Here is a tiny trained network, its code and every weight. The questions are about switching its units off for an input and a class, where a switched-off unit gives its printed mean instead of its output.

import numpy as np


def w(rows, s, z=0):
    codes = np.array(rows[::2]) - 128.0
    scale = np.full(codes.shape[1], s)
    scale[-1] = z or s
    return codes * scale


def norm(h):
    return h / np.sqrt((h * h).mean(-1, keepdims=True) + 1e-5)


def f(y):
    return y / 2 * (1 + np.tanh(0.7978845608 * (y + 0.044715 * y**3)))


def log_softmax(a):
    a = a - a.max(-1, keepdims=True)
    return a - np.log(np.exp(a).sum(-1, keepdims=True))


def net(x, mask):
    res = np.array(x, float).reshape(1, 8) / 4 @ E
    u = 0
    for l in range(2):
        y = f(norm(res) @ A[l][:, :-1].T + A[l][:, -1])
        res = res + np.where(mask[u : u + 16], y, B[l][:, -1]) @ B[l][:, :-1]
        u += 16
    return log_softmax(norm(res)[-1] @ U[:, :-1].T + U[:, -1])


A, B = {}, {}
E = w([
[156,118,150,156,178,115,34],'x0',
[113,116,151,154,159,89,172],'x1',
[78,134,55,155,112,100,222],'x2',
[140,186,202,114,138,63,182],'x3',
[194,134,136,119,75,39,28],'x4',
[67,77,219,156,2,134,70],'x5',
[158,210,150,151,147,60,76],'x6',
[210,28,103,46,117,77,116],'x7',
],0.005)
A[0] = w([
[47,151,96,195,37,101,106,96],'0.n0',
[203,85,113,1,233,242,71,43],'0.n1',
[138,57,146,124,157,80,136,101],'0.n2',
[120,111,182,206,41,214,106,118],'0.n3',
[104,113,131,53,76,21,57,127],'0.n4',
[171,192,217,149,192,23,62,72],'0.n5',
[114,182,139,196,219,160,199,98],'0.n6',
[79,106,248,172,71,175,176,35],'0.n7',
[114,4,147,94,118,45,87,50],'0.n8',
[166,91,200,166,84,111,34,71],'0.n9',
[212,181,145,145,106,107,167,112],'0.n10',
[109,151,89,48,129,67,201,79],'0.n11',
[65,40,50,176,116,190,215,154],'0.n12',
[35,144,50,126,78,236,30,2],'0.n13',
[197,39,135,42,59,70,110,66],'0.n14',
[85,127,241,220,60,131,240,91],'0.n15',
],0.0061,0.0039)
B[0] = w([
[175,92,131,99,174,189,101,184],'0.n0',
[169,89,201,114,177,188,186,193],'0.n1',
[147,120,156,129,37,156,107,131],'0.n2',
[93,162,154,96,87,146,127,202],'0.n3',
[124,104,139,191,127,117,129,200],'0.n4',
[210,249,136,209,104,144,19,227],'0.n5',
[43,79,86,161,144,54,156,218],'0.n6',
[109,128,165,75,88,121,129,174],'0.n7',
[132,62,47,156,90,68,184,161],'0.n8',
[126,210,63,95,177,85,188,195],'0.n9',
[142,183,116,97,129,109,82,148],'0.n10',
[138,150,81,50,90,97,164,159],'0.n11',
[147,160,150,153,128,63,37,252],'0.n12',
[143,125,1,171,70,182,41,166],'0.n13',
[80,22,89,227,152,67,184,201],'0.n14',
[78,120,207,96,137,137,110,217],'0.n15',
],0.0062,0.004)
A[1] = w([
[126,139,167,165,171,44,203,181],'1.n0',
[78,119,142,208,179,107,83,126],'1.n1',
[116,47,46,141,74,124,91,142],'1.n2',
[130,205,55,7,115,105,198,5],'1.n3',
[168,153,65,74,172,100,185,116],'1.n4',
[191,147,77,137,162,136,105,209],'1.n5',
[125,100,94,156,69,187,64,16],'1.n6',
[86,65,97,73,132,153,183,182],'1.n7',
[113,205,146,112,183,180,121,225],'1.n8',
[237,60,157,81,189,210,158,38],'1.n9',
[109,107,254,87,81,142,126,42],'1.n10',
[181,94,71,177,193,106,104,230],'1.n11',
[61,51,97,120,132,167,143,58],'1.n12',
[127,77,117,105,108,63,65,146],'1.n13',
[127,132,91,149,62,195,108,36],'1.n14',
[30,107,83,156,190,126,111,39],'1.n15',
],0.0086,0.003)
B[1] = w([
[167,124,89,107,117,231,80,230],'1.n0',
[135,154,89,90,161,97,177,201],'1.n1',
[146,79,154,113,109,164,137,215],'1.n2',
[226,135,174,11,126,116,169,164],'1.n3',
[139,108,161,82,117,163,127,184],'1.n4',
[130,174,204,161,103,139,119,212],'1.n5',
[178,169,92,83,96,198,114,165],'1.n6',
[160,211,148,167,125,63,70,194],'1.n7',
[159,43,91,148,85,61,134,223],'1.n8',
[112,70,210,190,254,218,104,172],'1.n9',
[78,128,138,111,124,129,149,178],'1.n10',
[59,129,159,128,124,107,137,255],'1.n11',
[133,177,118,149,134,120,116,164],'1.n12',
[162,130,102,140,166,133,172,180],'1.n13',
[154,141,92,94,132,196,91,145],'1.n14',
[112,135,51,115,179,148,171,166],'1.n15',
],0.0084,0.0055)
U = w([
[190,9,113,172,59,67,176,82],'0',
[85,170,52,119,214,130,213,97],'1',
[29,135,204,81,64,115,165,112],'2',
[188,203,152,202,131,51,90,249],'3',
[168,68,205,169,224,181,142,131],'4',
[223,161,155,6,141,109,206,58],'5',
[150,119,65,108,72,239,92,107],'6',
],0.016,0.0022)

Each question gives the input, the list of numbers given to net, and the class t.
The units are the neurons (one row each of A and B). Each row of codes is followed by its name. A weight is (code - 128) times the scale printed after its matrix; where a second scale follows, it is the last column's (A, B and U).
mask holds one flag per neuron, layer by layer. A switched-off neuron (its flag False) gives its mean, the last column of its row in B, instead of its output. The means were averaged over made-up inputs and are rounded, as every weight is.
A unit's drop is (log p(t) with every unit on - log p(t) with that unit switched off) / (log p(t) with every unit on - log p(t) with every unit switched off).
The circuit of an input: a set's keep is (log p(t) with only the set's units on - log p(t) with every unit switched off) / (log p(t) with every unit on - log p(t) with every unit switched off). Starting from the 12 units with the biggest drops (on a tie, the unit counted first), units are removed one at a time, each time the one whose removal leaves the highest keep (on an exact tie, the one counted first), for as long as the keep stays at least 0.8.
circuit, biggest first: the units of the circuit, biggest drop first
unit that matters most: the unit with the biggest drop
k most important neurons: the k neurons with the biggest drops, biggest first
top k neurons in layer l: the k neurons of layer l with the biggest drops, biggest first
drop of u: that unit's drop, to one decimal
input [2,-1,-2,6,-8,-5,-2,2], class 4: 3 most important neurons	0.n1, 1.n9, 0.n9
input [-8,-5,8,5,-8,-4,5,-5], class 5: unit that matters most	1.n3
input [5,1,2,0,-5,-1,8,8], class 4: circuit, biggest first	0.n1, 1.n9
input [6,8,2,-5,-8,4,2,5], class 1: 3 most important neurons	1.n1, 1.n8, 1.n13
input [7,2,-7,-2,-3,2,-1,-5], class 6: 3 most important neurons	0.n13, 0.n12, 1.n7
input [3,-3,3,3,-3,1,-5,-4], class 1: top 2 neurons in layer 1	1.n15, 1.n1
input [-6,1,-7,-4,-8,8,1,7], class 2: 4 most important neurons	1.n10, 1.n8, 0.n3, 1.n0
input [1,-8,5,-2,-7,-7,1,4], class 5: top 2 neurons in layer 0	0.n11, 0.n0
input [0,2,7,8,6,-8,4,-3], class 5: 3 most important neurons	1.n3, 0.n11, 0.n12
input [7,2,8,-7,6,-7,-6,4], class 4: top 2 neurons in layer 0	0.n1, 0.n6
input [-3,-8,-1,1,-5,-8,-2,2], class 4: 2 most important neurons	1.n9, 0.n1
input [-7,4,-4,-6,7,7,-4,-2], class 6: 2 most important neurons	0.n13, 1.n6
input [0,6,-6,4,0,3,-1,-1], class 2: 3 most important neurons	0.n15, 0.n7, 1.n10
input [6,-6,-5,-7,-2,-5,-4,-1], class 4: circuit, biggest first	0.n1
input [-4,-6,-4,2,5,6,-6,1], class 0: top 2 neurons in layer 0	0.n14, 0.n5
input [4,7,-5,6,5,0,-8,0], class 3: top 2 neurons in layer 0	0.n5, 0.n9
input [-2,5,-4,5,2,-3,-6,0], class 4: top 2 neurons in layer 0	0.n9, 0.n3
input [-4,2,-8,-6,-4,4,-5,8], class 4: top 2 neurons in layer 0	0.n1, 0.n6
input [-8,-2,5,-8,-5,7,2,-7], class 6: drop of 0.n13	0.9
input [0,4,-2,7,-8,2,6,0], class 2: unit that matters most	0.n15
input [-5,-4,8,-1,-1,-4,2,-2], class 5: drop of 1.n3	0.5
input [-2,-8,7,-3,6,2,8,-8], class 6: drop of 1.n6	0.1
input [-3,1,-3,-7,6,-6,-8,7], class 4: drop of 0.n1	0.3
